Here is a tiny trained network, its code and every weight. The questions are about switching its units off for an input and a target symbol, where a switched-off unit gives its printed mean instead of its output.

import numpy as np


def w(rows, s, z=0):
    codes = np.array(rows[::2]) - 128.0
    scale = np.full(codes.shape[1], s)
    scale[-1] = z or s
    return codes * scale


def norm(h):
    return h / np.sqrt((h * h).mean(-1, keepdims=True) + 1e-5)


def f(y):
    return np.maximum(y, 0)


def softmax(a):
    e = np.exp(a - a.max(-1, keepdims=True))
    return e / e.sum(-1, keepdims=True)


def log_softmax(a):
    a = a - a.max(-1, keepdims=True)
    return a - np.log(np.exp(a).sum(-1, keepdims=True))


def net(x, mask):
    ids = ['αγημξπτω'.index(c) for c in x.split()]
    T = len(ids)
    res = E[ids] + P[:T]
    r = norm(res)
    for j in range(3):
        rows = slice(3 * j, 3 * j + 3)
        q, k, v = (r @ M[0][rows].T for M in (Q, K, V))
        z = softmax(np.where(np.tri(T) > 0, q @ k.T / 3**0.5, -1e9)) @ v
        o = O[0][rows]
        res = res + np.where(mask[j], z, o[:, -1]) @ o[:, :-1]
    y = f(norm(res) @ A[0][:, :-1].T + A[0][:, -1])
    res = res + np.where(mask[3:19], y, B[0][:, -1]) @ B[0][:, :-1]
    return log_softmax(norm(res)[-1] @ U[:, :-1].T + U[:, -1])


Q, K, V, O, A, B = {}, {}, {}, {}, {}, {}
E = w([
[180,132,130,110,139,135,173,151,17],'α',
[174,73,113,89,103,165,57,178,221],'γ',
[106,114,208,169,177,103,140,118,101],'η',
[101,193,187,75,77,96,189,169,112],'μ',
[79,56,198,87,156,158,254,159,132],'ξ',
[105,158,180,99,154,228,155,108,83],'π',
[73,114,171,34,225,96,132,177,43],'τ',
[121,134,127,182,178,164,176,205,81],'ω',
],0.0025)
P = w([
[84,105,8,164,36,101,72,14,147],'0',
[200,209,156,188,136,162,197,127,129],'1',
[192,188,132,123,179,168,165,158,119],'2',
[174,180,151,111,175,157,163,173,114],'3',
[164,166,164,110,178,162,165,180,113],'4',
[157,157,177,100,172,157,163,183,104],'5',
[147,153,192,100,172,159,170,182,108],'6',
[141,140,203,105,162,161,175,183,108],'7',
[135,138,217,111,170,169,166,194,95],'8',
[132,132,218,103,165,158,172,202,93],'9',
[134,123,231,107,158,160,179,212,91],'10',
[131,134,243,103,159,163,173,210,84],'11',
],0.0016)
Q[0] = w([
[114,135,67,193,80,93,76,61,180],'h1',
[164,136,214,103,181,160,172,204,79],'h1',
[173,145,189,59,174,180,156,209,76],'h1',
[97,131,253,51,202,175,171,157,103],'h2',
[105,72,163,109,116,123,110,176,112],'h2',
[80,106,193,93,135,144,142,150,89],'h2',
[153,115,235,83,162,178,164,208,83],'h3',
[4,65,128,52,60,95,65,76,152],'h3',
[101,97,214,68,153,147,145,183,99],'h3',
],0.0047)
K[0] = w([
[171,158,165,108,167,155,142,187,134],'h1',
[90,86,92,122,88,101,101,84,125],'h1',
[87,85,90,161,82,112,106,76,132],'h1',
[233,125,190,93,148,196,102,254,192],'h2',
[153,117,90,133,107,127,110,135,150],'h2',
[170,87,156,75,114,152,80,186,176],'h2',
[97,88,84,158,80,125,60,78,143],'h3',
[123,187,145,114,158,97,244,130,47],'h3',
[98,119,76,163,99,115,92,84,131],'h3',
],0.0062)
V[0] = w([
[53,102,180,163,184,62,140,69,101],'h1',
[87,94,153,190,135,165,126,68,219],'h1',
[107,82,114,58,182,209,65,130,100],'h1',
[129,122,117,171,136,121,13,102,146],'h2',
[78,165,161,122,166,134,170,104,20],'h2',
[107,165,140,97,153,202,128,122,134],'h2',
[87,120,121,70,111,3,83,99,143],'h3',
[171,171,182,105,88,148,84,14,77],'h3',
[160,118,89,221,163,85,59,108,71],'h3',
],0.0027)
O[0] = w([
[127,80,94,191,68,168,138,163,213,159],'h1',
[125,92,45,176,172,120,15,176,100,167],'h1',
[95,85,80,138,179,39,192,95,157,184],'h1',
[89,66,187,56,139,119,206,179,142,100],'h2',
[202,155,93,188,58,163,171,136,201,5],'h2',
[145,103,89,182,121,53,132,113,101,197],'h2',
[107,147,78,34,191,169,130,137,194,161],'h3',
[165,158,191,152,161,117,88,2,216,145],'h3',
[254,105,132,50,107,86,121,123,135,127],'h3',
],0.0026,0.0023)
A[0] = w([
[166,168,203,53,81,69,153,75,141,101],'n1',
[91,117,113,137,91,126,73,185,151,175],'n2',
[40,188,169,101,112,37,115,196,120,98],'n3',
[164,48,102,116,97,93,176,131,70,88],'n4',
[154,104,200,149,151,177,217,133,116,139],'n5',
[67,180,142,93,146,226,99,74,95,81],'n6',
[231,166,71,185,38,163,81,132,238,3],'n7',
[74,88,146,131,107,134,133,105,98,148],'n8',
[207,78,148,101,89,118,100,95,191,113],'n9',
[136,119,158,213,24,193,187,103,152,200],'n10',
[148,86,158,116,194,138,134,161,109,88],'n11',
[101,98,23,84,78,76,61,78,101,135],'n12',
[100,102,162,190,164,58,92,73,123,147],'n13',
[252,167,55,155,69,157,82,133,231,178],'n14',
[179,100,112,120,85,117,119,125,25,74],'n15',
[150,225,22,120,160,113,178,96,131,123],'n16',
],0.0033,0.0028)
B[0] = w([
[174,120,85,171,165,200,151,126,94,163],'n1',
[160,144,105,135,132,158,150,111,116,199],'n2',
[191,120,107,155,150,147,144,52,136,214],'n3',
[129,152,134,108,87,98,122,136,163,150],'n4',
[132,137,84,139,64,143,108,118,167,246],'n5',
[121,180,159,111,106,114,81,158,169,168],'n6',
[228,3,61,86,156,224,15,223,250,190],'n7',
[146,173,106,142,110,120,137,125,156,183],'n8',
[174,145,116,137,159,161,129,141,102,181],'n9',
[113,122,122,88,191,85,107,154,63,196],'n10',
[93,117,109,139,109,97,119,100,150,243],'n11',
[179,139,147,176,112,178,150,164,146,148],'n12',
[144,106,133,148,61,130,98,129,156,173],'n13',
[46,156,178,130,114,68,183,65,87,254],'n14',
[136,134,125,96,62,93,105,154,182,149],'n15',
[77,79,175,139,92,135,132,120,145,172],'n16',
],0.0045,0.0026)
U = w([
[247,161,149,141,133,200,205,57,74,44],'α',
[89,129,118,39,245,47,99,98,65,129],'γ',
[229,65,66,100,149,189,29,193,208,255],'η',
[62,247,194,89,84,196,55,143,158,167],'μ',
[60,128,48,243,138,175,123,206,30,57],'ξ',
[111,89,182,244,99,58,51,25,150,143],'π',
[42,66,124,94,91,118,251,123,217,49],'τ',
[179,144,114,86,3,28,110,199,72,156],'ω',
],0.0048,0.00046)

Each question gives the input, a string of symbols that net reads in full, and the target symbol t.
The units are the heads (3 rows each of Q, K, V and O) and the neurons (one row each of A and B). Each row of codes is followed by its name. A weight is (code - 128) times the scale printed after its matrix; where a second scale follows, it is the last column's (O, A, B and U).
mask holds one flag per unit, heads first, then neurons. A switched-off unit (its flag False) gives its mean, the last column of its rows in O or B, instead of its output. The means were averaged over made-up inputs and are rounded, as every weight is.
A unit's drop is (log p(t) with every unit on - log p(t) with that unit switched off) / (log p(t) with every unit on - log p(t) with every unit switched off).
The circuit of an input: a set's keep is (log p(t) with only the set's units on - log p(t) with every unit switched off) / (log p(t) with every unit on - log p(t) with every unit switched off). Starting from the 12 units with the biggest drops (on a tie, the unit counted first), units are removed one at a time, each time the one whose removal leaves the highest keep (on an exact tie, the one counted first), for as long as the keep stays at least 0.8.
units of the circuit, in order: the units of the circuit, biggest drop first
unit that matters most: the unit with the biggest drop
top k neurons: the k neurons with the biggest drops, biggest first
heads that matter: for each layer, one digit per head in row order, 1 if its drop is at least 0.15 and else 0, layers parted by /
input α τ γ τ γ π η, target α: heads that matter	100
input ω τ τ τ γ ξ γ ξ γ ξ π α, target ω: units of the circuit, in order	[n15]
input ω μ μ ξ η τ, target ω: units of the circuit, in order	[h3, h2]
input γ γ τ η τ α, target γ: heads that matter	111
input τ ξ π γ η π γ γ α ω π γ, target τ: heads that matter	111
input α α γ ξ γ, target α: heads that matter	100
input η ξ α η, target η: heads that matter	110
input η τ π γ ω η ω γ α, target η: heads that matter	111
input μ π τ γ γ π γ π π γ, target μ: heads that matter	101
input π α γ α ω γ, target π: units of the circuit, in order	[h3, h1, n7]
input α π μ η ω π ω, target α: units of the circuit, in order	[h1, h3]
input γ γ μ γ γ γ γ α, target γ: heads that matter	110
input ξ ξ α η ξ π τ γ ξ γ ξ, target ξ: heads that matter	101
input ξ γ π ω γ τ γ γ τ τ ω τ, target ξ: heads that matter	101
input η γ τ τ ξ ω μ γ γ γ η, target η: unit that matters most	n14
input π τ η ξ γ ξ ξ γ ξ, target π: heads that matter	001
input γ γ ω, target γ: units of the circuit, in order	[h1, h2]
input τ γ τ τ τ ξ ω α, target ω: top 2 neurons	[n14, n4]
input π γ γ γ γ α μ μ π, target π: units of the circuit, in order	[h3, h1]
input ω η τ, target ω: heads that matter	001
input τ α τ η τ α α, target τ: unit that matters most	n14
input η ξ ξ π π ω μ, target η: units of the circuit, in order	[n7, h2]
input τ α μ ξ ξ ω ξ ω μ, target τ: top 4 neurons	[n16, n14, n7, n10]
input ξ α π, target ξ: units of the circuit, in order	[h3, h2, n10]
input τ η ξ ω ξ μ, target τ: top 2 neurons	[n14, n16]
